Where the symbols take the objects:
GB: α>TT, ρ>none, β>MM, ψ>SD, τ>QM, ε>none
QG: α>HJ, ρ>FF, β>SB, ψ>RD, τ>LB, ε>CT
MM: α>RL, ρ>none, β>GB, ψ>FF, τ>RG, ε>none
CJ: α>ZJ, ρ>none, β>PM, ψ>none, τ>LZ, ε>LT
HN: α>GD, ρ>LZ, β>RD, ψ>none, τ>BP, ε>SB
TB: α>FR, ρ>none, β>ZJ, ψ>none, τ>PM, ε>HP
RJ: α>GF, ρ>HS, β>ZG, ψ>LP, τ>CF, ε>MB
CF: α>RJ, ρ>LT, β>HJ, ψ>GD, τ>SB, ε>SJ
NJ: α>BC, ρ>CF, β>TJ, ψ>PR, τ>CR, ε>NS
ZJ: α>QJ, ρ>none, β>TB, ψ>none, τ>CJ, ε>HS
QM: α>GB, ρ>none, β>RG, ψ>CP, τ>BG, ε>none
ZG: α>LB, ρ>HP, β>RJ, ψ>CM, τ>HJ, ε>QN
BH: α>BT, ρ>MB, β>BL, ψ>BC, τ>NS, ε>none
BC: α>HB, ρ>RJ, β>GR, ψ>BF, τ>NJ, ε>BH
ZL: α>FF, ρ>none, β>CP, ψ>FR, τ>HP, ε>RG
HS: α>CP, ρ>none, β>HP, ψ>ZJ, τ>LT, ε>BG
MB: α>ZR, ρ>BG, β>QN, ψ>RJ, τ>SJ, ε>none
PR: α>BF, ρ>GD, β>NC, ψ>none, τ>ZC, ε>NJ
CM: α>NH, ρ>TB, β>LP, ψ>none, τ>PB, ε>ZG
LP: α>BP, ρ>ZJ, β>CM, ψ>none, τ>GD, ε>RJ
QN: α>BN, ρ>LM, β>MB, ψ>ZG, τ>NT, ε>none
RG: α>MM, ρ>none, β>QM, ψ>ZL, τ>LM, ε>none
JP: α>NS, ρ>TM, β>QB, ψ>CR, τ>BT, ε>none
GL: α>BL, ρ>NT, β>NS, ψ>TJ, τ>QB, ε>none
CZ: α>HP, ρ>none, β>LT, ψ>PM, τ>FF, ε>RL
SJ: α>MB, ρ>TT, β>NT, ψ>CF, τ>TM, ε>none
LB: α>QG, ρ>ZL, β>GF, ψ>NH, τ>ZG, ε>BN
RL: α>LM, ρ>none, β>TT, ψ>CZ, τ>MM, ε>none
FR: α>QP, ρ>none, β>QJ, ψ>none, τ>TB, ε>ZL
GT: α>LD, ρ>CM, β>BF, ψ>none, τ>NC, ε>GR
CP: α>SD, ρ>none, β>ZL, ψ>QJ, τ>HS, ε>QM
SD: α>LT, ρ>none, β>FF, ψ>LZ, τ>CP, ε>GB
RD: α>PB, ρ>QP, β>HN, ψ>none, τ>NH, ε>QG
BT: α>JP, ρ>ZR, β>MF, ψ>HB, τ>BH, ε>none
BP: α>HN, ρ>QJ, β>NH, ψ>none, τ>LP, ε>GF
HB: α>CR, ρ>GF, β>FD, ψ>QC, τ>BC, ε>BT
NT: α>QN, ρ>RL, β>SJ, ψ>HJ, τ>CT, ε>none
SB: α>CF, ρ>SD, β>QG, ψ>HN, τ>GF, ε>TM
NC: α>GT, ρ>PB, β>PR, ψ>none, τ>NQ, ε>TJ
QB: α>GL, ρ>CT, β>JP, ψ>SG, τ>MF, ε>none
BL: α>MF, ρ>QN, β>BH, ψ>GR, τ>GL, ε>none
ZC: α>PR, ρ>HN, β>NQ, ψ>none, τ>QC, ε>CR
CR: α>NJ, ρ>SB, β>SG, ψ>ZC, τ>HB, ε>JP
PM: α>TB, ρ>none, β>CJ, ψ>none, τ>QP, ε>CZ
HJ: α>ZG, ρ>CZ, β>CF, ψ>PB, τ>QG, ε>NT
SG: α>TJ, ρ>QG, β>CR, ψ>NQ, τ>FD, ε>QB
FF: α>CZ, ρ>none, β>SD, ψ>QP, τ>ZL, ε>MM
QC: α>ZC, ρ>BP, β>LD, ψ>none, τ>BF, ε>HB
NQ: α>NC, ρ>RD, β>ZC, ψ>none, τ>LD, ε>SG
NH: α>RD, ρ>FR, β>BP, ψ>none, τ>CM, ε>LB
TT: α>BG, ρ>none, β>RL, ψ>LT, τ>GB, ε>none
TM: α>SJ, ρ>GB, β>CT, ψ>SB, τ>ZR, ε>none
LD: α>NQ, ρ>NH, β>QC, ψ>none, τ>GT, ε>FD
ZR: α>TM, ρ>QM, β>BN, ψ>GF, τ>MB, ε>none
MF: α>QB, ρ>BN, β>BT, ψ>FD, τ>BL, ε>none
CT: α>NT, ρ>MM, β>TM, ψ>QG, τ>BN, ε>none
LZ: α>CJ, ρ>none, β>QP, ψ>none, τ>QJ, ε>SD
BF: α>QC, ρ>LP, β>GT, ψ>none, τ>PR, ε>BC
HP: α>ZL, ρ>none, β>HS, ψ>TB, τ>CZ, ε>LM
GR: α>FD, ρ>ZG, β>BC, ψ>GT, τ>TJ, ε>BL
LM: α>RG, ρ>none, β>BG, ψ>HP, τ>RL, ε>none
BG: α>QM, ρ>none, β>LM, ψ>HS, τ>TT, ε>none
QP: α>PM, ρ>none, β>LZ, ψ>none, τ>FR, ε>FF
PB: α>CM, ρ>PM, β>GD, ψ>none, τ>RD, ε>HJ
LT: α>HS, ρ>none, β>CZ, ψ>CJ, τ>SD, ε>TT
QJ: α>LZ, ρ>none, β>FR, ψ>none, τ>ZJ, ε>CP
NS: α>BH, ρ>SJ, β>GL, ψ>NJ, τ>JP, ε>none
GF: α>SB, ρ>CP, β>LB, ψ>BP, τ>RJ, ε>ZR
FD: α>SG, ρ>LB, β>HB, ψ>LD, τ>GR, ε>MF
TJ: α>GR, ρ>HJ, β>NJ, ψ>NC, τ>SG, ε>GL
BN: α>CT, ρ>RG, β>ZR, ψ>LB, τ>QN, ε>none
GD: α>LP, ρ>CJ, β>PB, ψ>none, τ>HN, ε>CF

The rows follow the links: the fewer symbols apart two objects are, the more alike their rows tend to be.

Each row is also shifted at random along 8 hidden directions that mean nothing.

Known rows, each with its object:
[ 335  102   69   28 -105 -107   10  -84   -3  161  -72  294   73  190 -264 -116 -298   58  -94   59 -244  199 -196  431  271  283   19  103  507 -364   49   30 -434  195 -502  329  122   64 -109] -> NS
[ 521 -194  -59  581  222 -102   29  -63  346 -367  640  121 -241   48 -454  358  199 -195    1 -205 -338 -251  493 -194 -132  622  175  -41   -5  430 -315 -370  171 -157   83 -393 -135 -286  217] -> FR
[-250 -216 -190 -692 -133  208  587 -200  -31  109  185  132  -12  151  467 -274   -3   34 -170 -141 -786 -115   34 -231 -419 -215  315  -85 -199 -515 -141  173 -728 -288  270   -6  115   86 -256] -> HJ
[ 447 -220  129  379  -66 -105 -107 -507  296   29 -494 -112  102 -403 -530  406   86  -48  -75   80  -56 -191  577  372 -206   43  337  230 -603 -234  121  209  -48  426  104 -111 -163 -530    7] -> GF
[ 148  139  110  130  260  169  -16  225  294  -76  524 -255 -743   86 -129  383    4 -260  176  -99  -34 -451  250 -412  -85   56  113 -194  -30  355 -443 -322   98 -447  -51 -318   46  -93  -84] -> RD
[ 297 -160 -191  319 -334  -62  -99  -34  270  126 -115 -577 -246 -331  -68  -12 -290 -331  152  -17  397 -289  181  -66 -118 -585 -226  162 -509 -227    8  126 -533  196    8  168 -457 -388  -96] -> CF
[-148  -38  -78  414 -321 -116 -360  171 -101 -170  332  370  349  207 -233   30  251  359 -106  353    6  117 -331 -254 -321  115 -587 -285  258  -39   16 -289    9 -221  564 -220 -236  169  271] -> ZL
[ 130 -234 -362 -373 -173 -203  -15 -337  329  187  189   83 -241 -190  -10 -333 -395  273 -149 -172  -79  191   53  472 -185  -24 -166  124  337 -480  150  266 -324 -284  216  324 -176 -314    8] -> BL
[-198  193 -119  392  -95    8  118  157  156  -47 -148  345  887  201 -391  139  247  -84 -151  319 -308   88 -497 -126 -103  134 -316  308 -119   82  -33 -128   72 -144  258  -19   66 -283  291] -> MM
[ -41  286  -54  225   39 -171   50  264  -37   73  -67 -252  183  110 -153  119  119 -162   76  306  261 -150 -215  145   29 -147 -228  151 -119  330  164  130   31  167 -194  194   89    7   -7] -> TM
[ 327 -311 -323  117   22 -137  -21  -64  237 -268  176  262 -396 -127 -405   18 -193  189   10   -3 -344  -98  358  196 -183  675  180  -46  411 -114 -191  153  -91 -293 -315   81   46 -610  414] -> QN
[-268 -240  -59   60 -419    3 -176 -123 -183 -254 -665  -33  596 -277  -64 -306    5  -69 -104  -16  178  252  -48   69 -379 -349   22   87 -801 -283  288  315  173  293  456  -29 -208  -89  180] -> HS
[ 132  331  345  -53  376  -41  303   34  182  483   79  -58  -40   -1  537  550  203   21   45  -99 -324 -432 -241 -383  531  264  340  197   99   39 -138 -468 -249 -374 -185 -341  -68  -19 -496] -> NQ
[-838 -118 -291 -273   11  128  213  111 -286 -376 -289  141  547   64  141 -518  140  -19    8  -97 -125  293 -165  -18 -325 -177    9   -2 -410  416  222  301  453 -183  338  179  235  -32  366] -> LM
[ 620  -64   91  697 -146 -323  449  -59   48 -195   57  386  731  166 -392  190  240  -34   18  173 -488  180  338  115   57  748  200  170  345  473  -12 -191  -21  507 -144 -196 -176 -250  331] -> CP
[ 256 -110   87  423    4   39 -281   25 -245 -168 -108  535  166   77 -182  204  246  197   16   26 -370  -38  -33 -466   70  649  144  -40   37 -269 -199 -399   20 -284  -42 -450  -76  -26  154] -> TB
[-408  -22  204 -592   99  269  421 -187  110   60  244   17   49  -31  162 -398 -360  147   99 -346  -30  547  149  410 -198 -167    9 -163  293  428  142  221  505 -192  180  104  180   78 -221] -> LD
[ 481   41  144  317 -193 -203   94 -232  177  400 -236   42  324 -152  -19   47 -204   -5  -60 -132 -268  -61 -136  189  284   47  197  268  -94 -475  146  -20 -835  178 -206   63 -318 -247 -264] -> NJ
[ 201 -255 -240  -87 -510    5 -829 -354  146 -323 -114  383  -48    1 -758  -10   70  387 -493  292 -125  187 -222  156 -580   96 -402  -87  -76 -795 -124   77   55 -172  506  -32   61  -81  343] -> RG
[ 477  -67 -132   87  162 -248  144  -12  -23  -33 -517 -376   67 -171   70  395  484  -24 -147  117   -7 -495  160  -56  247  293  383  537 -195  184   40 -164  222  399 -250  -71   76 -203  262] -> QM
[-257  204   44  815  -93  -42 -324  309  158 -372 1001   76 -161  264 -760   24   13 -581  204  119  357  -61  197 -235 -505 -283 -667 -435 -698  348  312  150 -189 -310  424   49 -477   39 -253] -> HN
[  50  -69 -180   69  119   79  192  -42 -225 -351   93  338   -1  251 -542 -114   94 -302 -225  -49 -629  -98  145  314 -199  216  269  -92 -434 -135   58  350 -402  137 -288  183  137  -77  112] -> SJ

From each start, follow one symbol. Which object do you reach?
Answer with the object's name.
new walk
[-939  -92  130 -490  248  347  245  -63  -20 -127 -293 -163  136 -237   44  -44  263   48   14   31  -80  148  123  130 -444 -418  302 -306 -620  213  131  475  687 -104  466 -144  315   17  -61]
α	QG
new walk
[ 373 -147  -58  483 -120 -234    8   75  -94 -363  500  185  -76  157 -122 -223  -16 -132  164 -130  -10   31  379 -305  -87  367 -125  -24  -23  323    5 -194  -33   69  -39 -189 -386  -59  260]
α	QJ
new walk
[-394  101 -280  198  184 -310 -222    9  473  120  327 -356 -189 -338 -119  229  -19  -46  138   15  391 -186   59  147   -1 -239 -234   21  -26  319  274  -13   90 -463  223  307 -205 -470   41]
ψ	FD
new walk
[-605 -268   68 -860 -234  381  152 -369   69 -141  254  187  106   62  -48 -578 -230   75  -58 -199 -217  613  100  323 -997 -437 -330 -271 -476   16  193  616  383 -321  932   17  119  202 -267]
ρ	FR
new walk
[-499  247  -54  -22  147   -3  495   30  308  112  335  169  500  214  -86  -79  -47 -221  -45 -118 -403  175 -232  380 -121   -2 -122   30  101  344  152  182 -100 -316   -5  213  100 -137 -127]
α	GL
new walk
[ 233  -76  292  -83  115   18 -232  -91   -1  287 -417 -295 -276 -268  238    0 -280  118  155 -239  606  201  134   74  392  -23  117  167  125  -62  147  -65  189  193 -306   13 -142    7 -143]
τ	PR
new walk
[-503  198  142  481    9 -259 -366  162   27  339 -166  109  210 -213  151  239   23  318  308  102  429   41 -371 -214  372  -44 -218 -177   59 -129  125  -93  -74 -352   93   46 -294 -131  -74]
ε	BL
new walk
[ 581   27   72  198 -243  -68  408   75  180 -177  667   62  197  385 -212 -253 -112 -376  -28 -112 -268  209  360   -3 -210  211 -192   46  144  458  -17 -145  -32  316  -12  -15 -172   38   67]
α	CJ
new walk
[-204  417   36  409  228 -284  -43  295  118  211  124 -167   75  123 -131  136   97 -209  217  235  404  -27 -204  135  442   -7 -210   67  312  480   93  -97  -30   55 -397  355  -49   55  -67]
β	QB
new walk
[-727  136  -38  531  212  175  316  474 -361 -509  -43  -25  488  225  -35 -146  307 -512  132   21   21   29  -66 -242   39 -141   73 -298 -493  479   39   49  253  307  -70  -22  109  257  287]
ψ	CJ
new walk
[ 527 -246  152  -25 -353 -108 -193 -219 -194  153 -398   16 -102 -317   71 -257 -322  323  205  230  311  120  299  180  117  146  -53   74  453 -305   -1   32 -164  516 -305  172 -172 -113  177]
ψ	LP
new walk
[-141  264  229 -163  352  214    0   59   55  174   -3 -381 -377  -77   61  216  -37 -350   -4 -242  179 -142  162  105  188 -343  309   -8 -368  222   57   79  211  174  -99   14  101  209 -392]
ρ	HN
new walk
[-444  148 -219 -158   24  -73 -215  164   57  245  104  113  -93  144  207  -57  -91   65  -64   53   25   42 -425   10  191 -151 -216 -131  258 -246   53   -3 -348 -425    3  227   44   41 -133]
α	BL
new walk
[-138   -4  -29  244  -10  175 -168  242  187 -119  299 -114 -495   73 -153 -106 -322 -290  343 -262  205  -30  168 -293 -200 -125 -290 -220   17  149 -239  -80  106 -468  -51  -56 -110 -173   10]
β	GD
new walk
[-318  -75 -182  -87 -236 -244  239  -37  206   66  223   26  536  -47  -59 -256 -103  197   54  229   22  255 -120  348 -458 -186 -532  205   22  303  296  427   76 -363  536  331    0 -419  169]
ψ	LB
new walk
[-348  176  -61    3  354   79  234    4  156 -150  446 -269 -437   -5 -285  152   13 -435 -137 -180 -207  -48  285  410 -119 -311  290 -276 -340  234  100  263  -40  224  -14   92   53  163 -313]
β	SG
new walk
[ 108 -136 -161 -170 -329  213    1 -113  -12   78 -890  162  621  -81  -67  -62 -146  156 -207   86 -323   99 -322   47  -52   76  -59  531  -33 -467 -234   26  151   87    1  -30  154 -378  364]
α	LM
